Here is a tiny trained network, its code and every weight. The questions are about switching its units off for an input and a class, where a switched-off unit gives its printed mean instead of its output.

import numpy as np


def w(rows, s, z=0):
    codes = np.array(rows[::2]) - 128.0
    scale = np.full(codes.shape[1], s)
    scale[-1] = z or s
    return codes * scale


def norm(h):
    return h / np.sqrt((h * h).mean(-1, keepdims=True) + 1e-5)


def f(y):
    return y / 2 * (1 + np.tanh(0.7978845608 * (y + 0.044715 * y**3)))


def log_softmax(a):
    a = a - a.max(-1, keepdims=True)
    return a - np.log(np.exp(a).sum(-1, keepdims=True))


def net(x, mask):
    res = np.array(x, float).reshape(1, 6) / 4 @ E
    u = 0
    for l in range(4):
        y = f(norm(res) @ A[l][:, :-1].T + A[l][:, -1])
        res = res + np.where(mask[u : u + 3], y, B[l][:, -1]) @ B[l][:, :-1]
        u += 3
    return log_softmax(norm(res)[-1] @ U[:, :-1].T + U[:, -1])


A, B = {}, {}
E = w([
[169,108,165,25,45,55,84,109,70,218],'x0',
[140,149,133,134,112,131,140,138,122,120],'x1',
[125,137,126,122,124,119,119,146,129,118],'x2',
[54,223,46,146,118,148,137,118,252,122],'x3',
[140,244,147,158,195,121,81,89,114,176],'x4',
[123,121,127,121,140,123,124,127,132,131],'x5',
],0.0037)
A[0] = w([
[88,117,161,212,47,105,131,193,147,172,188],'0.n1',
[57,184,80,55,1,58,139,57,215,171,3],'0.n2',
[124,60,78,80,109,30,156,92,118,142,74],'0.n3',
],0.0039,0.0024)
B[0] = w([
[153,9,149,55,179,83,150,114,86,90,173],'0.n1',
[123,110,1,194,153,93,153,39,135,1,254],'0.n2',
[219,138,132,110,115,91,204,109,79,85,185],'0.n3',
],0.0046,0.0022)
A[1] = w([
[3,194,56,116,143,170,215,155,251,58,34],'1.n1',
[166,214,87,213,236,164,45,63,73,69,4],'1.n2',
[79,242,156,116,103,249,68,84,217,189,67],'1.n3',
],0.0029,0.0024)
B[1] = w([
[113,140,227,141,79,93,145,88,83,254,252],'1.n1',
[145,162,83,150,109,206,90,144,46,79,200],'1.n2',
[158,122,84,153,90,59,126,197,176,136,163],'1.n3',
],0.0058,0.0026)
A[2] = w([
[178,156,114,150,184,149,28,91,11,89,46],'2.n1',
[80,100,143,177,157,75,221,105,141,96,251],'2.n2',
[123,85,213,212,220,198,148,252,55,97,1],'2.n3',
],0.0044,0.0019)
B[2] = w([
[83,174,161,101,111,130,111,81,107,151,228],'2.n1',
[101,98,162,97,65,192,160,191,150,151,243],'2.n2',
[104,104,2,132,137,62,110,75,169,92,251],'2.n3',
],0.0082,0.003)
A[3] = w([
[146,225,125,210,103,220,209,166,163,129,255],'3.n1',
[94,3,28,186,121,47,207,88,142,93,17],'3.n2',
[148,216,75,190,100,40,159,24,160,93,77],'3.n3',
],0.0036,0.0017)
B[3] = w([
[165,92,170,144,162,163,95,172,151,141,231],'3.n1',
[197,149,73,113,116,98,169,141,174,49,251],'3.n2',
[99,100,95,151,255,126,64,125,83,82,230],'3.n3',
],0.0069,0.003)
U = w([
[150,51,19,122,70,90,189,123,216,22,238],'0',
[46,190,35,198,187,110,32,31,54,80,200],'1',
[3,62,177,199,11,240,204,188,219,198,47],'2',
[59,205,159,248,184,220,60,198,195,190,94],'3',
[176,62,164,51,31,78,175,142,40,119,84],'4',
[136,215,218,70,108,60,61,66,44,228,2],'5',
],0.0057,0.0029)

Each question gives the input, the list of numbers given to net, and the class t.
The units are the neurons (one row each of A and B). Each row of codes is followed by its name. A weight is (code - 128) times the scale printed after its matrix; where a second scale follows, it is the last column's (A, B and U).
mask holds one flag per neuron, layer by layer. A switched-off neuron (its flag False) gives its mean, the last column of its row in B, instead of its output. The means were averaged over made-up inputs and are rounded, as every weight is.
A unit's drop is (log p(t) with every unit on - log p(t) with that unit switched off) / (log p(t) with every unit on - log p(t) with every unit switched off).
The circuit of an input: a set's keep is (log p(t) with only the set's units on - log p(t) with every unit switched off) / (log p(t) with every unit on - log p(t) with every unit switched off). Starting from all 12 units, units are removed one at a time, each time the one whose removal leaves the highest keep (on an exact tie, the one counted first), for as long as the keep stays at least 0.8.
units of the circuit, in order: the units of the circuit, biggest drop first
most important unit: the unit with the biggest drop
k most important neurons: the k neurons with the biggest drops, biggest first
k most important neurons of layer l: the k neurons of layer l with the biggest drops, biggest first
drop of u: that unit's drop, to one decimal
input [-5,7,4,1,-7,7], class 2: most important unit -> 2.n2
input [-1,2,-1,-7,-4,2], class 0: units of the circuit, in order -> 2.n3, 3.n2
input [8,-5,-1,3,7,8], class 1: units of the circuit, in order -> 0.n2, 3.n3
input [0,5,-8,5,3,-1], class 3: 2 most important neurons -> 2.n3, 3.n1
input [0,1,4,3,5,-3], class 3: 2 most important neurons of layer 3 -> 3.n1, 3.n2
input [-6,5,8,7,0,0], class 2: units of the circuit, in order -> 1.n1, 2.n2
input [7,-4,-8,1,-3,-8], class 0: units of the circuit, in order -> 0.n2, 1.n1
input [0,-3,0,4,8,-1], class 3: 3 most important neurons -> 2.n3, 3.n1, 1.n3
input [8,-2,3,6,4,-3], class 1: 2 most important neurons -> 0.n2, 3.n3
input [0,-3,3,5,1,-4], class 3: 2 most important neurons -> 2.n3, 2.n2
input [-3,0,8,1,1,-3], class 3: 2 most important neurons -> 1.n1, 2.n2
input [0,1,0,2,-4,-4], class 2: 2 most important neurons -> 2.n2, 2.n3
input [-2,-2,-3,2,2,-2], class 3: 2 most important neurons of layer 2 -> 2.n2, 2.n3
input [-2,8,-3,3,3,7], class 3: most important neuron -> 2.n3
input [-1,1,0,1,1,-3], class 3: 2 most important neurons of layer 1 -> 1.n2, 1.n3
input [-2,5,-2,3,6,1], class 3: drop of 2.n3 -> 0.5
input [-3,-7,1,2,-3,-7], class 2: drop of 3.n2 -> 0.0
input [-3,-7,8,5,1,7], class 3: drop of 2.n3 -> -0.3
